Here is a tiny trained network, its code and every weight. The questions are about switching its units off for an input and a class, where a switched-off unit gives its printed mean instead of its output.

import numpy as np


def w(rows, s, z=0):
    codes = np.array(rows[::2]) - 128.0
    scale = np.full(codes.shape[1], s)
    scale[-1] = z or s
    return codes * scale


def norm(h):
    return h / np.sqrt((h * h).mean(-1, keepdims=True) + 1e-5)


def f(y):
    return np.maximum(y, 0)


def log_softmax(a):
    a = a - a.max(-1, keepdims=True)
    return a - np.log(np.exp(a).sum(-1, keepdims=True))


def net(x, mask):
    res = np.array(x, float).reshape(1, 6) / 4 @ E
    u = 0
    for l in range(3):
        y = f(norm(res) @ A[l][:, :-1].T + A[l][:, -1])
        res = res + np.where(mask[u : u + 8], y, B[l][:, -1]) @ B[l][:, :-1]
        u += 8
    return log_softmax(norm(res)[-1] @ U[:, :-1].T + U[:, -1])


A, B = {}, {}
E = w([
[70,109,176,114,93,136],'x0',
[129,127,122,124,125,133],'x1',
[75,224,117,189,254,203],'x2',
[126,131,121,115,108,151],'x3',
[143,207,55,1,149,87],'x4',
[219,118,192,28,246,248],'x5',
],0.0068)
A[0] = w([
[186,83,208,44,97,159,117],'L0N0',
[104,171,113,64,138,95,153],'L0N1',
[90,176,10,154,131,162,74],'L0N2',
[186,58,220,116,113,101,107],'L0N3',
[238,99,110,189,165,104,146],'L0N4',
[149,34,150,2,108,146,139],'L0N5',
[113,102,57,165,99,99,3],'L0N6',
[200,178,130,121,47,67,165],'L0N7',
],0.0076,0.0034)
B[0] = w([
[189,121,71,157,149,98,235],'L0N0',
[100,18,19,21,150,122,212],'L0N1',
[74,81,86,190,105,128,206],'L0N2',
[214,161,9,87,48,255,204],'L0N3',
[126,105,150,157,102,147,189],'L0N4',
[194,135,144,170,196,95,254],'L0N5',
[134,88,199,129,128,172,169],'L0N6',
[114,160,212,85,111,55,231],'L0N7',
],0.0082,0.0047)
A[1] = w([
[104,116,99,131,182,151,34],'L1N0',
[127,176,71,142,173,101,139],'L1N1',
[88,238,196,231,125,124,128],'L1N2',
[151,86,143,43,125,65,23],'L1N3',
[160,112,88,128,31,71,113],'L1N4',
[1,150,89,148,124,124,117],'L1N5',
[177,123,136,204,38,87,183],'L1N6',
[108,144,89,135,200,198,6],'L1N7',
],0.0096,0.0027)
B[1] = w([
[86,123,228,76,128,124,173],'L1N0',
[141,35,100,39,109,85,199],'L1N1',
[174,70,68,197,47,165,221],'L1N2',
[176,186,138,126,187,78,206],'L1N3',
[23,160,195,146,162,107,251],'L1N4',
[200,61,34,178,168,46,250],'L1N5',
[89,130,177,55,2,181,254],'L1N6',
[17,150,211,117,61,163,213],'L1N7',
],0.0083,0.0056)
A[2] = w([
[61,176,60,104,131,14,99],'L2N0',
[75,148,221,174,144,197,6],'L2N1',
[123,127,126,75,204,119,199],'L2N2',
[64,52,98,170,8,138,227],'L2N3',
[140,96,158,99,88,76,207],'L2N4',
[39,252,101,56,247,127,111],'L2N5',
[138,206,136,201,72,114,70],'L2N6',
[159,129,211,132,90,255,61],'L2N7',
],0.0093,0.002)
B[2] = w([
[129,247,138,194,141,131,205],'L2N0',
[114,86,136,148,186,74,169],'L2N1',
[92,92,128,120,90,95,184],'L2N2',
[140,140,105,77,149,132,254],'L2N3',
[168,131,175,134,176,196,186],'L2N4',
[102,85,162,127,75,147,192],'L2N5',
[52,61,131,105,112,158,152],'L2N6',
[131,143,136,169,154,123,201],'L2N7',
],0.013,0.0095)
U = w([
[71,79,208,70,53,174,253],'0',
[125,224,188,128,73,81,117],'1',
[120,59,39,193,57,185,126],'2',
[82,151,31,158,152,71,64],'3',
[248,138,139,176,99,239,80],'4',
[213,123,126,69,182,92,101],'5',
[114,74,168,201,207,178,83],'6',
],0.016,0.003)

Each question gives the input, the list of numbers given to net, and the class t.
The units are the neurons (one row each of A and B). Each row of codes is followed by its name. A weight is (code - 128) times the scale printed after its matrix; where a second scale follows, it is the last column's (A, B and U).
mask holds one flag per neuron, layer by layer. A switched-off neuron (its flag False) gives its mean, the last column of its row in B, instead of its output. The means were averaged over made-up inputs and are rounded, as every weight is.
A unit's drop is (log p(t) with every unit on - log p(t) with that unit switched off) / (log p(t) with every unit on - log p(t) with every unit switched off).
The circuit of an input: a set's keep is (log p(t) with only the set's units on - log p(t) with every unit switched off) / (log p(t) with every unit on - log p(t) with every unit switched off). Starting from the 12 units with the biggest drops (on a tie, the unit counted first), units are removed one at a time, each time the one whose removal leaves the highest keep (on an exact tie, the one counted first), for as long as the keep stays at least 0.8.
circuit, biggest first: the units of the circuit, biggest drop first
k most important neurons: the k neurons with the biggest drops, biggest first
top k neurons in layer l: the k neurons of layer l with the biggest drops, biggest first
input [0,-7,0,-4,5,-5], class 1: circuit, biggest first -> (L2N0)
input [8,0,0,-2,6,4], class 5: 3 most important neurons -> (L0N5 L0N0 L1N4)
input [2,-6,1,-3,-4,-3], class 2: top 3 neurons in layer 1 -> (L1N2 L1N5 L1N7)
input [-4,3,-8,7,4,0], class 1: circuit, biggest first -> (L1N4 L2N0)
input [0,-2,6,5,-3,-3], class 2: 2 most important neurons -> (L1N2 L0N1)
input [8,6,-6,3,2,0], class 1: top 3 neurons in layer 1 -> (L1N4 L1N3 L1N2)
input [-7,4,1,-3,5,7], class 0: 2 most important neurons -> (L2N5 L1N5)
input [-5,-5,-2,8,0,-3], class 0: 2 most important neurons -> (L1N6 L0N1)
input [7,3,1,1,6,-2], class 3: 3 most important neurons -> (L1N5 L0N1 L1N6)
input [5,-8,6,6,1,0], class 3: circuit, biggest first -> (L1N5 L2N4)
input [6,5,0,-2,-7,1], class 4: top 2 neurons in layer 1 -> (L1N4 L1N7)
input [3,-7,-1,-3,-6,6], class 4: top 2 neurons in layer 0 -> (L0N3 L0N0)
input [-5,-7,2,5,0,5], class 6: top 3 neurons in layer 0 -> (L0N1 L0N4 L0N7)
input [-4,0,-8,-4,-1,-6], class 0: circuit, biggest first -> (L1N6)
input [5,4,4,1,0,-2], class 2: 3 most important neurons -> (L1N2 L0N1 L1N4)
input [-4,-5,-4,-8,1,-1], class 1: 2 most important neurons -> (L0N7 L1N3)
input [-4,-6,8,-2,-1,-2], class 2: 2 most important neurons -> (L1N2 L0N1)
input [-1,4,1,-2,3,5], class 0: 2 most important neurons -> (L1N5 L2N5)
input [-4,4,0,-7,-3,-8], class 0: 2 most important neurons -> (L1N6 L0N6)
input [-1,-8,7,4,-4,-8], class 2: circuit, biggest first -> (L1N2)
input [-8,-6,6,-4,-1,-8], class 2: 2 most important neurons -> (L1N2 L0N1)
input [5,-5,-3,8,3,0], class 1: top 2 neurons in layer 1 -> (L1N4 L1N5)
input [0,3,-3,6,-2,8], class 4: top 2 neurons in layer 2 -> (L2N3 L2N1)
